Here is a tiny trained network, its code and every weight. The questions are about switching its units off for an input and a class, where a switched-off unit gives its printed mean instead of its output.

import numpy as np


def w(rows, s, z=0):
    codes = np.array(rows[::2]) - 128.0
    scale = np.full(codes.shape[1], s)
    scale[-1] = z or s
    return codes * scale


def norm(h):
    return h / np.sqrt((h * h).mean(-1, keepdims=True) + 1e-5)


def f(y):
    return y / 2 * (1 + np.tanh(0.7978845608 * (y + 0.044715 * y**3)))


def log_softmax(a):
    a = a - a.max(-1, keepdims=True)
    return a - np.log(np.exp(a).sum(-1, keepdims=True))


def net(x, mask):
    res = np.array(x, float).reshape(1, 6) / 4 @ E
    u = 0
    for l in range(2):
        y = f(norm(res) @ A[l][:, :-1].T + A[l][:, -1])
        res = res + np.where(mask[u : u + 3], y, B[l][:, -1]) @ B[l][:, :-1]
        u += 3
    return log_softmax(norm(res)[-1] @ U[:, :-1].T + U[:, -1])


A, B = {}, {}
E = w([
[129,71,254,112,35,82,149],'x0',
[154,188,129,216,59,3,213],'x1',
[125,130,130,138,128,131,125],'x2',
[201,216,160,44,57,190,207],'x3',
[108,140,139,146,134,130,125],'x4',
[178,113,126,129,132,119,94],'x5',
],0.0084)
A[0] = w([
[99,84,103,160,113,10,126,3],'L0N0',
[75,79,95,94,121,83,96,169],'L0N1',
[98,65,179,99,74,79,112,215],'L0N2',
],0.012,0.0038)
B[0] = w([
[47,238,116,128,30,189,92,217],'L0N0',
[118,67,83,151,202,63,65,199],'L0N1',
[91,106,245,141,164,119,159,255],'L0N2',
],0.013,0.0058)
A[1] = w([
[136,206,18,174,47,26,150,3],'L1N0',
[195,153,123,181,83,49,249,103],'L1N1',
[132,100,216,128,117,195,213,67],'L1N2',
],0.011,0.003)
B[1] = w([
[168,96,66,77,68,48,133,253],'L1N0',
[105,158,184,140,249,161,174,235],'L1N1',
[181,92,75,135,83,130,103,236],'L1N2',
],0.016,0.0065)
U = w([
[107,103,29,149,193,145,51,191],'0',
[166,206,82,42,145,249,88,120],'1',
[69,75,224,109,178,93,56,58],'2',
[186,49,158,63,41,177,140,197],'3',
[113,164,17,129,62,33,107,158],'4',
[169,205,78,61,164,80,217,97],'5',
[46,185,186,152,23,123,129,201],'6',
[164,171,244,130,132,113,225,5],'7',
],0.013,0.0028)

Each question gives the input, the list of numbers given to net, and the class t.
The units are the neurons (one row each of A and B). Each row of codes is followed by its name. A weight is (code - 128) times the scale printed after its matrix; where a second scale follows, it is the last column's (A, B and U).
mask holds one flag per neuron, layer by layer. A switched-off neuron (its flag False) gives its mean, the last column of its row in B, instead of its output. The means were averaged over made-up inputs and are rounded, as every weight is.
A unit's drop is (log p(t) with every unit on - log p(t) with that unit switched off) / (log p(t) with every unit on - log p(t) with every unit switched off).
The circuit of an input: a set's keep is (log p(t) with only the set's units on - log p(t) with every unit switched off) / (log p(t) with every unit on - log p(t) with every unit switched off). Starting from all 6 units, units are removed one at a time, each time the one whose removal leaves the highest keep (on an exact tie, the one counted first), for as long as the keep stays at least 0.8.
units of the circuit, in order: the units of the circuit, biggest drop first
top k neurons: the k neurons with the biggest drops, biggest first
top k neurons in layer l: the k neurons of layer l with the biggest drops, biggest first
drop when u is switched off: that unit's drop, to one decimal
input [8,2,2,-7,1,2], class 6: top 2 neurons : L0N0, L1N1
input [5,3,3,-7,7,1], class 6: top neuron : L0N0
input [2,2,-4,-2,8,4], class 6: top 2 neurons in layer 0 : L0N0, L0N2
input [3,7,-6,-6,0,2], class 6: top 3 neurons : L0N0, L0N2, L1N2
input [8,4,3,-8,8,0], class 6: top 2 neurons : L0N0, L1N1
input [7,2,-8,-6,8,-3], class 6: top 2 neurons : L0N0, L1N1
input [7,5,-6,-6,0,4], class 6: top 2 neurons in layer 0 : L0N0, L0N2
input [4,8,1,-3,-3,6], class 6: top 2 neurons : L0N0, L0N2
input [-1,1,-8,-8,-3,3], class 4: top 3 neurons : L0N0, L1N1, L0N2
input [1,8,-8,-6,-6,-8], class 6: top 3 neurons : L0N0, L0N2, L1N2
input [-8,1,-1,-3,1,7], class 4: top 3 neurons : L0N2, L1N1, L0N1
input [5,8,-1,-7,0,-3], class 6: top 2 neurons : L0N0, L0N2
input [4,4,0,-5,-3,-1], class 6: drop when L0N0 is switched off : 1.5
input [5,5,0,-8,1,-3], class 6: units of the circuit, in order : L0N0
